[128 = 0]

[108  95 144 139 115 139 120 158 112 105 111  81 133  52 145 128 116 131
 130  95 133 113 169 123 141 119  82 160 123 145 161 148 114 124  95 117
 120 135 148 132 113 137 149] : V fz
[104 150 176 143 194 149 103 150 116 113 133  86 141 146 127 141 101 147
 132  82 113 104 168 115 140 140 100 138 126 114 167 113 119 135 116  88
 105 142 105 149 115 147 151] : V fz
[104 129 159 110 164 125 112 162 163 125 131 108 124 116 143 141 126 138
 129  46 113 106 182 159 127 135  98 136 117 110 164 115 146 146 128  85
 116 124  93 154 119 137 146] : Q Cf
[100 121 119 139 156 140  80 175 105 109 144 106 115 125 131 138  92 160
 140  71 114  98 145 114 142 126  84 127 120 119 220 149 101 128  80 110
 117 152  46 157 124 126 139] : V fz
[112 121 150 136 180 125 121 157 112 142 133  88 133 134 129 123 131 180
 124  88 127 113 146 123 144 137 119 105 120 128 140 115 141 123 121 111
 128 148 116 184 115 139 176] : V fz
[114  87 147 135 151 125 126 171 112  83 125 111 125 123 117 123 115 124
 133  77 118 114 188 124 136 122 134 124 131 114 148 108 143 128 133 132
 123 137  91 144 136 145 144] : Q Fm
[ 97 136 136 124 159 114 214 174 102 114 122  38 130 130 125 129  84 144
 132  83 139  86 164 127 149 125 108 140 134 128 179 105 138 125  99 118
 131 138  90 144 135 144 147] : V cd
[118 116 159 112 143 133 117 160 111 115 129  83 139 131 135 137 121 154
 134  84 114 101 173 117 128 110 105 144 126 127 168 121  98 116 120 113
  80 131 132 131 138 136 149] : V cd
[ 90 135 156 151 173 137 117 169 103 109 117  88 127 137 141 137  97 173
 133  56 112 100 149 115 145 113  58 146 133 114 202  79 101 126  91 111
 113 139  58 142 128 132 140] : V fz
[102 139 165 143 172 107 115 147 121 121  98  99 140 145 114 129 126 130
  99  39 134 107 176 120 146 122 106 160 134 121 173  88 128 133 138 103
 134 144  98 151 119 157 135] : V cd
[ 88 114 143 129 165 141  75 165 123 108 125 114 115 112 123 131 110 151
 119  20 124  90 167 123  67 135  84 159 158  98 234 120 101 120  98  96
 127 149   4 145 115 222 137] : Q Fm
[109 148 160 137 154 133 116 155 122 129 111  62 128 150 133 129 115 141
 142  62 134  94 184 116 126  92  98 153 135 110 157 119 100 135 120 108
 125 132 109 163 129 123 150] : V cd
[107 128 156 111 165  97 109 164 129 118 136 108 106 126 128 137 122 140
 131  64  84  94 178 108 171 117 114 145 122 101 157 131 128 130 127 118
 119 110 103 175 135 148 158] : Q Cf
[ 94 129 153 142 198 138  86 176 126 109 119  91 120 176 116 133  77 171
 138  48 116  90 143 141 172 115 102 142 124  92 208  84 103 144  84 111
 124 151  36 153 154 138 148] : V fz
[ 65 130 168 152 205 132  84 160 112 113 137  97 126 152 141 150 112 129
 124  21 109  99 168 113 151 125 104 139 126  92 126 119 152 136 133 113
 113 142  43 159 130 149 148] : Q Cf
[ 88 135 144 132 123 139 121 137 136 122 137  88 139 115 168 128 131 135
 152 112 125 108 157 124 157 121 124 124 128 134 159 139 108 122 109 124
 119 135 153 144 128 132 129] : V fz
[ 77 116 152 134 193 124 117 179 129 126 133  94 120 128 126 134 132 137
 132  21 115  95 190 108 113 131 101 155 119 122 191 114 143 112 136 110
 118 113  35  94 184 154 143] : Q Fm
[103 128 148 125 138 134 118 166 119 110  88  54 176 124 134 138 107 152
 121 113 103 100 182  99 126 131  91 154 119 136 176 121 113 105  92 109
 119 138 105 156 126 136 155] : V cd
[109 125 147  88 148 139 100 153 131 114 130  79 133 146 136 132 109 148
 142 108 121 102 164 132 132 117 101 141 112 102 189 116 108 118 124 115
 120 123  87 147 123 149 138] : V cd
[ 92  90 195 142 153 137  81 165 136 124 141 127 105  78 109 126 121 149
 140  67 127 103 171 207 130 107  97 141 108 109 181 144  95 125 103 111
 124 102  61 144 132 142 134] : Q Cf
[ 82 118 147 135 149 135 120 157 116 105 121  70 137 121 104 165  98 158
 126  86 123  96 189 126 140 106  84 126 146 114 191 107 138 136  83 113
 129 137  83 150 127 148 152] : V cd
[117 120 145 118 166 110 115 159  84 122 128  75 157 157 139 122 114 144
 157  79 105 111 157 121 153 121 104 143 108 115 154 102 128 125 109 105
 115 148 116 132 128 149 158] : V fz
[101 114 172 162 179 160 103 134 124 119 127  95 130 137 129 133 133 125
 140  72 115  98 186 136 113 108  92 141 134  99 148 120 135 121 164 132
 121 127  99 163 138 140 143] : Q Cf

[117 176 118 149 131 137 129 146 141 172 115 113 139 104 142 160  97 144
 147 109 170 174 135 183 165 131 129 115 137 136 141 147 126 132 146 115
 204 134 138 151 127 148 134] : K ml
[128 186 118 171 145 125 134 144 144 157 141 134 131 112 137 139 107 149
 142 116 155 178 128 166 156 130 126 119 135 135 136 144 116 120 137 119
 171 127 136 141 117 136 138] : K gj
[124 174 130 126 112 143 119 134 138 173 106 113 135 131 132 126 115 135
 139 110 170 163 123 180 162 117 139 128 128 162 137 136 114 137 119 108
 181 131 131 146 127 138 123] : Y Fh
[130 155 100 128 140 133 131 148 129 170 118 125 139 133 142 135 103 152
 143 123 142 140 123 158 175 128 106 128 129 128 144 125 117 138 126 127
 167 125 137 151 114 130 139] : T Gp
[126 142 110 151 153 135 134 136 129 157 134 117 138 142 141 135 102 150
 124 122 130 147 113 131 205 123 119 128 137 120 147 114 122 115 117 111
 166 134 138 151 110 119 140] : T sr
[122 166 114 156 113 139 135 132 142 152 128 127 139 124 129 148 115 151
 133 123 150 157 109 147 159 122 126 123 117 146 136 142 100 134 121 123
 155 126 136 153 119 126 129] : Y Jz
[125 158 117 126 112 137 127 141 131 161 117 119 135 109 136 151 107 133
 151 120 164 154 133 165 144 134 131 118 135 140 137 142 123 141 142 128
 184 127 143 147 132 151 130] : K ml
[127 135  98 141 143 135 130 142 133 159 122 125 142 131 142 140 103 152
 134 126 135 138 118 147 175 132 116 131 131 125 140 132 122 124 129 132
 164 124 139 152 114 131 140] : T sr
[118 161 117 137 121 138 129 146 132 164 109 119 133 122 138 145 103 149
 156 110 152 161 118 178 166 121 122 125 129 132 140 142 115 138 135 110
 186 131 129 155 119 130 130] : Y Jz
[121 159  99 171 138 135 134 146 139 157 128 116 141 119 137 158  95 163
 142 121 146 165 117 159 182 129 115 122 127 118 141 133 112 125 134 125
 179 124 137 160 108 132 140] : T pj
[128 152 131 146 130 136 128 131 136 140 136 130 130 113 133 133 128 127
 132 128 155 156 126 138 133 127 139 124 134 141 134 141 121 122 132 125
 160 124 141 134 135 145 131] : K ml
[127 196 117 154 137 133 131 152 139 169 137 118 135 114 139 146 106 132
 152 113 179 184 126 177 160 123 133 121 137 144 139 139 107 141 131 114
 210 123 143 148 126 149 133] : K ml
[133 153 101 143 134 132 134 151 135 153 124 124 137 137 127 142 107 143
 131 124 128 142 126 149 170 128 113 133 123 124 139 126 115 129 114 123
 157 127 132 146 114 121 134] : T Gp
[124 166 121 148 135 139 124 139 141 175 125 120 142 112 144 143 103 145
 130 119 172 163 126 154 167 132 135 121 138 157 146 142 122 119 134 125
 181 130 147 150 128 150 133] : K ml
[133 152 108 124 147 132 134 145 129 159 117 134 130 142 137 122 111 151
 141 129 133 143 116 151 178 118 108 130 132 125 140 126 117 126 123 118
 151 124 132 146 109 118 137] : T Gp
[126 164 116 126 123 138 134 139 134 165 116 128 134 135 138 137 114 148
 146 114 150 157 113 163 176 120 120 128 128 140 142 137 105 137 118 111
 175 132 136 153 117 126 133] : Y lb
[124 155 100 132 135 128 137 138 128 160 127 124 141 127 141 146 105 149
 130 127 135 139 122 140 179 127 111 120 125 127 146 114 115 133 124 122
 153 137 126 152 109 108 127] : T Gp
[122 158 105 169 142 132 135 144 141 159 132 115 137 127 136 148 104 159
 137 112 139 167 118 156 188 124 117 123 135 117 141 135 114 108 124 116
 179 129 135 152 109 121 142] : T sr
[119 164  98 162 127 133 138 141 143 154 128 127 141 125 133 152 104 167
 143 125 140 159 111 156 170 124 107 123 117 128 139 135  96 129 131 126
 153 124 127 162 109 122 136] : T pj
[120 176 131 151 127 140 130 139 144 169 120 126 134 116 138 138 109 144
 143 102 173 181 122 178 171 122 136 120 139 148 140 147 121 120 129 104
 196 134 139 148 127 142 133] : K mn
[122 160  95 148 128 135 139 144 135 163 123 120 141 129 137 158  96 157
 140 122 136 150 119 159 188 128 104 128 117 120 144 123 102 137 122 121
 172 124 129 166 102 120 135] : T pj
[124 159 119 126 117 140 133 133 134 163 118 126 136 139 132 128 118 143
 132 127 146 154 103 152 177 116 129 126 125 149 146 132 108 133 110 101
 162 140 132 150 120 123 123] : Y lb
[112 170 124 146 122 134 133 140 136 162 118 120 134 102 138 160 103 154
 153 115 163 168 121 171 153 127 126 106 131 132 137 146 119 139 147 118
 178 131 132 157 122 144 125] : K ml
[113 173 122 112 110 139 133 142 133 175  94 112 136 125 137 143 105 149
 149 109 159 156 119 186 170 115 120 120 124 146 139 136 116 148 127  97
 175 139 124 156 114 127 119] : Y Fh
